Here is a tiny trained network, its code and every weight. The questions are about switching its units off for an input and a target symbol, where a switched-off unit gives its printed mean instead of its output.

import numpy as np


def w(rows, s, z=0):
    codes = np.array(rows[::2]) - 128.0
    scale = np.full(codes.shape[1], s)
    scale[-1] = z or s
    return codes * scale


def norm(h):
    return h / np.sqrt((h * h).mean(-1, keepdims=True) + 1e-5)


def f(y):
    return y / 2 * (1 + np.tanh(0.7978845608 * (y + 0.044715 * y**3)))


def softmax(a):
    e = np.exp(a - a.max(-1, keepdims=True))
    return e / e.sum(-1, keepdims=True)


def log_softmax(a):
    a = a - a.max(-1, keepdims=True)
    return a - np.log(np.exp(a).sum(-1, keepdims=True))


def net(x, mask):
    ids = ['αδεζηπω'.index(c) for c in x.split()]
    T = len(ids)
    res = E[ids] + P[:T]
    r = norm(res)
    for j in range(3):
        rows = slice(3 * j, 3 * j + 3)
        q, k, v = (r @ M[0][rows].T for M in (Q, K, V))
        z = softmax(np.where(np.tri(T) > 0, q @ k.T / 3**0.5, -1e9)) @ v
        o = O[0][rows]
        res = res + np.where(mask[j], z, o[:, -1]) @ o[:, :-1]
    y = f(norm(res) @ A[0][:, :-1].T + A[0][:, -1])
    res = res + np.where(mask[3:11], y, B[0][:, -1]) @ B[0][:, :-1]
    return log_softmax(norm(res)[-1] @ U[:, :-1].T + U[:, -1])


Q, K, V, O, A, B = {}, {}, {}, {}, {}, {}
E = w([
[106,12,118,147,108],'α',
[36,105,123,128,105],'δ',
[127,88,126,98,50],'ε',
[59,103,183,118,156],'ζ',
[64,104,129,73,127],'η',
[85,137,52,130,167],'π',
[132,115,133,250,137],'ω',
],0.017)
P = w([
[113,1,124,125,136],'0',
[112,27,128,123,127],'1',
[99,44,131,124,121],'2',
[101,61,135,127,110],'3',
[102,76,139,128,106],'4',
[94,90,141,127,101],'5',
[94,107,142,125,100],'6',
[96,122,143,125,97],'7',
[100,137,144,125,97],'8',
[106,153,148,125,97],'9',
[110,168,152,124,99],'10',
[117,193,151,124,102],'11',
[119,206,154,127,103],'12',
[126,226,148,126,101],'13',
],0.012)
Q[0] = w([
[96,118,160,130,216],'head 0',
[92,147,210,133,54],'head 0',
[252,120,136,56,117],'head 0',
[105,160,120,211,148],'head 1',
[153,131,13,132,208],'head 1',
[129,117,87,6,209],'head 1',
[201,113,133,129,144],'head 2',
[173,127,134,98,168],'head 2',
[102,104,97,136,162],'head 2',
],0.027)
K[0] = w([
[70,127,118,184,156],'head 0',
[202,102,145,153,94],'head 0',
[111,4,133,23,137],'head 0',
[184,206,111,155,137],'head 1',
[155,52,59,239,177],'head 1',
[155,53,62,115,192],'head 1',
[94,21,120,138,112],'head 2',
[132,59,96,101,126],'head 2',
[108,141,125,84,116],'head 2',
],0.024)
V[0] = w([
[148,131,80,130,148],'head 0',
[122,193,33,156,81],'head 0',
[164,118,161,225,118],'head 0',
[152,181,184,216,35],'head 1',
[131,125,125,27,105],'head 1',
[208,52,246,181,110],'head 1',
[126,112,70,170,52],'head 2',
[140,161,253,150,61],'head 2',
[144,154,125,247,215],'head 2',
],0.023)
O[0] = w([
[103,150,98,134,107,107],'head 0',
[139,199,86,154,90,117],'head 0',
[129,63,141,185,83,249],'head 0',
[74,118,33,146,174,89],'head 1',
[170,150,128,63,128,144],'head 1',
[106,234,85,185,146,131],'head 1',
[137,71,92,135,136,176],'head 2',
[132,94,237,143,131,92],'head 2',
[112,156,138,168,2,128],'head 2',
],0.022,0.015)
A[0] = w([
[132,66,120,218,145,97],'neuron 0',
[134,68,87,153,89,119],'neuron 1',
[149,44,101,128,93,9],'neuron 2',
[83,111,148,141,180,132],'neuron 3',
[160,160,81,89,74,174],'neuron 4',
[155,91,102,172,163,61],'neuron 5',
[254,135,112,213,141,3],'neuron 6',
[98,117,153,88,73,65],'neuron 7',
],0.039,0.0054)
B[0] = w([
[179,143,237,74,123,251],'neuron 0',
[156,182,56,203,147,242],'neuron 1',
[43,148,186,145,70,237],'neuron 2',
[105,172,123,179,90,174],'neuron 3',
[122,203,159,119,46,191],'neuron 4',
[111,115,43,127,99,173],'neuron 5',
[123,3,106,88,72,150],'neuron 6',
[149,115,97,144,198,182],'neuron 7',
],0.048,0.018)
U = w([
[139,221,119,40,62,40],'α',
[253,88,102,229,112,129],'δ',
[199,108,154,92,179,238],'ε',
[80,217,201,172,208,3],'ζ',
[104,113,54,143,163,228],'η',
[4,89,132,110,117,90],'π',
[142,56,97,99,46,142],'ω',
],0.012,0.0059)

Each question gives the input, a string of symbols that net reads in full, and the target symbol t.
The units are the heads (3 rows each of Q, K, V and O) and the neurons (one row each of A and B). Each row of codes is followed by its name. A weight is (code - 128) times the scale printed after its matrix; where a second scale follows, it is the last column's (O, A, B and U).
mask holds one flag per unit, heads first, then neurons. A switched-off unit (its flag False) gives its mean, the last column of its rows in O or B, instead of its output. The means were averaged over made-up inputs and are rounded, as every weight is.
A unit's drop is (log p(t) with every unit on - log p(t) with that unit switched off) / (log p(t) with every unit on - log p(t) with every unit switched off).
The circuit of an input: a set's keep is (log p(t) with only the set's units on - log p(t) with every unit switched off) / (log p(t) with every unit on - log p(t) with every unit switched off). Starting from all 11 units, units are removed one at a time, each time the one whose removal leaves the highest keep (on an exact tie, the one counted first), for as long as the keep stays at least 0.8.
units of the circuit, in order: the units of the circuit, biggest drop first
unit that matters most: the unit with the biggest drop
top k neurons: the k neurons with the biggest drops, biggest first
drop of u: that unit's drop, to one decimal
input δ δ α, target π: unit that matters most	neuron 1
input η δ π α α, target α: units of the circuit, in order	head 0; head 2
input ζ η π α η ζ ζ α η η α, target ε: units of the circuit, in order	head 1; head 2
input α α α α α, target ω: units of the circuit, in order	head 1; neuron 6
input ε π η ε α, target ε: units of the circuit, in order	head 0; neuron 2; head 2
input α ε δ δ δ, target π: units of the circuit, in order	neuron 1; neuron 0; head 0
input ε ω α, target ω: units of the circuit, in order	neuron 6; head 1
input π δ α, target α: top 2 neurons	neuron 4; neuron 6
input ε α η α α η η ζ α δ π δ δ δ, target π: units of the circuit, in order	head 1; neuron 2
input π δ π α α π α ε η ε ω π, target ω: top 4 neurons	neuron 6; neuron 2; neuron 0; neuron 3
input ε α α ζ α, target ζ: units of the circuit, in order	head 0; head 2; neuron 6
input ζ δ α ε η η δ π ζ ε α ε δ, target η: units of the circuit, in order	neuron 0; head 1; head 0
input α δ δ π, target α: units of the circuit, in order	head 0; neuron 1
input π ω α η η η ω η ω ω ω α η, target δ: unit that matters most	neuron 7
input ε α α, target η: top 2 neurons	neuron 5; neuron 2
input α δ ε η δ δ α, target π: units of the circuit, in order	neuron 1; neuron 0; head 0; head 2
input ζ α δ, target ζ: top 3 neurons	neuron 3; neuron 0; neuron 1
input ε η η ε ε, target ε: top 2 neurons	neuron 2; neuron 1
input π α α α ζ π ζ π δ η ω η, target δ: top 4 neurons	neuron 7; neuron 1; neuron 0; neuron 4
input ε α δ, target η: units of the circuit, in order	neuron 0; head 0; head 2
input ε ω ζ, target ε: top neuron	neuron 0
input η δ η α δ, target ε: top 2 neurons	neuron 2; neuron 1
input ε ω δ ζ δ ζ η π α δ ω δ, target δ: top 3 neurons	neuron 1; neuron 7; neuron 4
input ζ ζ ε, target ζ: top 2 neurons	neuron 0; neuron 1
input α α δ ε ε ω α δ δ η, target π: top 4 neurons	neuron 2; neuron 0; neuron 1; neuron 4
input π ε δ α, target η: top 2 neurons	neuron 0; neuron 2
input ζ π ε, target α: unit that matters most	head 0
input η η ζ ζ δ δ, target ζ: drop of neuron 7	0.2
